[[-23  -6  36 -35   4]
 [-14 -13 -15  51   0]
 [ 12  15  15 -45  -3]
 [ 45  36 -20  -9 -17]
 [ 23  -6 -30   3   9]
 [-26 -18  -3  45   2]
 [-15 -21 -27  69   4]
 [-17 -12 -15  63  -3]
 [  6  15  20 -41  -5]]
|
[[ -5 -41  20  15   6]
 [ -3  63 -15 -12 -17]
 [  4  69 -27 -21 -15]
 [  2  45  -3 -18 -26]
 [  9   3 -30  -6  23]
 [-17  -9 -20  36  45]
 [ -3 -45  15  15  12]
 [  0  51 -15 -13 -14]
 [  4 -35  36  -6 -23]]

[[ 16 -27 -27   9]
 [ 16 -25 -29   9]
 [ -4  -9 -30  17]
 [ 16 -27 -29   8]
 [ 42 -64 -45  24]
 [ 16 -25 -26   9]
 [ 19 -31 -37  12]]
|
[[ 12 -37 -31  19]
 [  9 -26 -25  16]
 [ 24 -45 -64  42]
 [  8 -29 -27  16]
 [ 17 -30  -9  -4]
 [  9 -29 -25  16]
 [  9 -27 -27  16]]

[[ 27  -3 -20  15  -8  35  48  -9 -28  27 -48   8]
 [-31  28 -17   5 -19   2   8  -7   0  28   8 -38]
 [-77  -7 -21  31  12 -13 -67 -34 -38 -55 -30  31]
 [-55 -23  31 -25  35 -22 -26  42  26  13  49  18]]
|
[[ 18  49  13  26  42 -26 -22  35 -25  31 -23 -55]
 [ 31 -30 -55 -38 -34 -67 -13  12  31 -21  -7 -77]
 [-38   8  28   0  -7   8   2 -19   5 -17  28 -31]
 [  8 -48  27 -28  -9  48  35  -8  15 -20  -3  27]]

[[-57   3  -6  -5 -11  -8]
 [-60   1 -11   1  -3  -8]]
|
[[ -8  -3   1 -11   1 -60]
 [ -8 -11  -5  -6   3 -57]]

[[  4  -2  24  -6 -23  48 -60   8   3   6  10]
 [  2   4  15  15 -12  34 -51  16  19 -10   6]
 [ -3  -2 -21  -7  23 -46  60 -11 -14   5  -7]
 [ -9  18 -20  47  16 -23   7  24  38 -31  -3]
 [ -8  14 -15  43  11 -15  -7  23  36 -35  -5]]
|
[[ -5 -35  36  23  -7 -15  11  43 -15  14  -8]
 [ -3 -31  38  24   7 -23  16  47 -20  18  -9]
 [ -7   5 -14 -11  60 -46  23  -7 -21  -2  -3]
 [  6 -10  19  16 -51  34 -12  15  15   4   2]
 [ 10   6   3   8 -60  48 -23  -6  24  -2   4]]

[[ 56  76  56 -52 -44 -50  82  19  17 -15]
 [ 51  45  76  -6  63  45  62  23  33  50]
 [-64  30 -41 -43 -54 -67 -64  22  25  -8]]
|
[[ -8  25  22 -64 -67 -54 -43 -41  30 -64]
 [ 50  33  23  62  45  63  -6  76  45  51]
 [-15  17  19  82 -50 -44 -52  56  76  56]]
---
[[ 16  67  -7 -23   0 -35 -10]
 [ 14  69   0 -26  -2 -29 -13]
 [ -8  31  50 -33 -19  32 -24]
 [ -3  45  44 -36 -17  21 -24]
 [ 15  67  -6 -23   0 -35 -10]
 [-18 -61  19  16  -5  43   5]
 [-16  -5  53 -20 -19  50 -19]]
|
[[ 67  -7 -23   0 -35 -10  16]
 [ 69   0 -26  -2 -29 -13  14]
 [ 31  50 -33 -19  32 -24  -8]
 [ 45  44 -36 -17  21 -24  -3]
 [ 67  -6 -23   0 -35 -10  15]
 [-61  19  16  -5  43   5 -18]
 [ -5  53 -20 -19  50 -19 -16]]

[[ 72 -22 -73  29 -70 -45 -75  75  25  12  56 -54  -8  39  18  25]
 [ 49  66 -18 -70 -11  44  19 -44 -19  13  52 -29 -40 -76 -73 -33]
 [-43  35 -46  79 -78 -25 -42  22 -73  59 -56  -9  61  80  53  28]]
|
[[-22 -73  29 -70 -45 -75  75  25  12  56 -54  -8  39  18  25  72]
 [ 66 -18 -70 -11  44  19 -44 -19  13  52 -29 -40 -76 -73 -33  49]
 [ 35 -46  79 -78 -25 -42  22 -73  59 -56  -9  61  80  53  28 -43]]

[[ 59  39  15]
 [ 33  29  44]
 [-12 -40  28]
 [-71  45 -33]
 [ -3 -19 -26]
 [ 16 -70  32]]
|
[[ 39  15  59]
 [ 29  44  33]
 [-40  28 -12]
 [ 45 -33 -71]
 [-19 -26  -3]
 [-70  32  16]]

[[ 24 -44]
 [-10 -20]
 [  2 -70]
 [ 35  12]
 [-13  13]
 [ 19 -47]
 [ 30  -6]
 [  6  17]
 [ 54 -40]
 [ 48   5]
 [-45  14]]
|
[[-44  24]
 [-20 -10]
 [-70   2]
 [ 12  35]
 [ 13 -13]
 [-47  19]
 [ -6  30]
 [ 17   6]
 [-40  54]
 [  5  48]
 [ 14 -45]]

[[-12  11  14  -3  11  28 -17  38   1   0  25   0  61   0]
 [-38 -41  16  -1  24  25   4  22 -11  27  20 -55   5  33]
 [ 12 -18  27   3  34 -33  -9  -1  55   1 -36   7 -19 -14]
 [  4 -33  23  23  54  -2  19  -4  35 -15  17 -11 -47   3]
 [ 36  62 -34  -3 -13  -4 -48   9 -24 -31  -7 -16 -28   3]]
|
[[ 11  14  -3  11  28 -17  38   1   0  25   0  61   0 -12]
 [-41  16  -1  24  25   4  22 -11  27  20 -55   5  33 -38]
 [-18  27   3  34 -33  -9  -1  55   1 -36   7 -19 -14  12]
 [-33  23  23  54  -2  19  -4  35 -15  17 -11 -47   3   4]
 [ 62 -34  -3 -13  -4 -48   9 -24 -31  -7 -16 -28   3  36]]

[[ -1  50  15   6 -11]
 [-14  -1  12 -56   5]
 [  2  21 -33 -47   4]
 [  9  43 -21 -26  -7]
 [  0  -6 -56 -30  -6]
 [ -2   7  27  -7  -4]
 [  4   8  41 -59 -13]]
|
[[ 50  15   6 -11  -1]
 [ -1  12 -56   5 -14]
 [ 21 -33 -47   4   2]
 [ 43 -21 -26  -7   9]
 [ -6 -56 -30  -6   0]
 [  7  27  -7  -4  -2]
 [  8  41 -59 -13   4]]

[[-14  10  -7   3  -6]
 [-10   1 -11 -39   0]
 [-41  -4  -8 -13 -50]
 [ 36  20  44  -6   8]
 [ 30  -3   8  -8  52]
 [-51  -7  14 -19  78]
 [-10  13  -6 -14  35]]
|
[[ 10  -7   3  -6 -14]
 [  1 -11 -39   0 -10]
 [ -4  -8 -13 -50 -41]
 [ 20  44  -6   8  36]
 [ -3   8  -8  52  30]
 [ -7  14 -19  78 -51]
 [ 13  -6 -14  35 -10]]

[[ 12 -57   3  -3   0   8  -3   0   1 -28  24]
 [-33   1 -28  10  13  25 -18   6  12   1 -44]
 [  0  33  42   1 -25 -11  25   2  -2  18 -15]
 [-11  -1  -7  -2 -23 -18   8   7  -9   5  61]
 [ 23 -52  60  10  -8 -25  35   1 -18 -15   5]
 [-25 -10 -21 -10  28  40 -23  -3  31 -11  -1]
 [-21   6   3  -7 -45 -40  18  14 -34  -3  42]]
|
[[-57   3  -3   0   8  -3   0   1 -28  24  12]
 [  1 -28  10  13  25 -18   6  12   1 -44 -33]
 [ 33  42   1 -25 -11  25   2  -2  18 -15   0]
 [ -1  -7  -2 -23 -18   8   7  -9   5  61 -11]
 [-52  60  10  -8 -25  35   1 -18 -15   5  23]
 [-10 -21 -10  28  40 -23  -3  31 -11  -1 -25]
 [  6   3  -7 -45 -40  18  14 -34  -3  42 -21]]
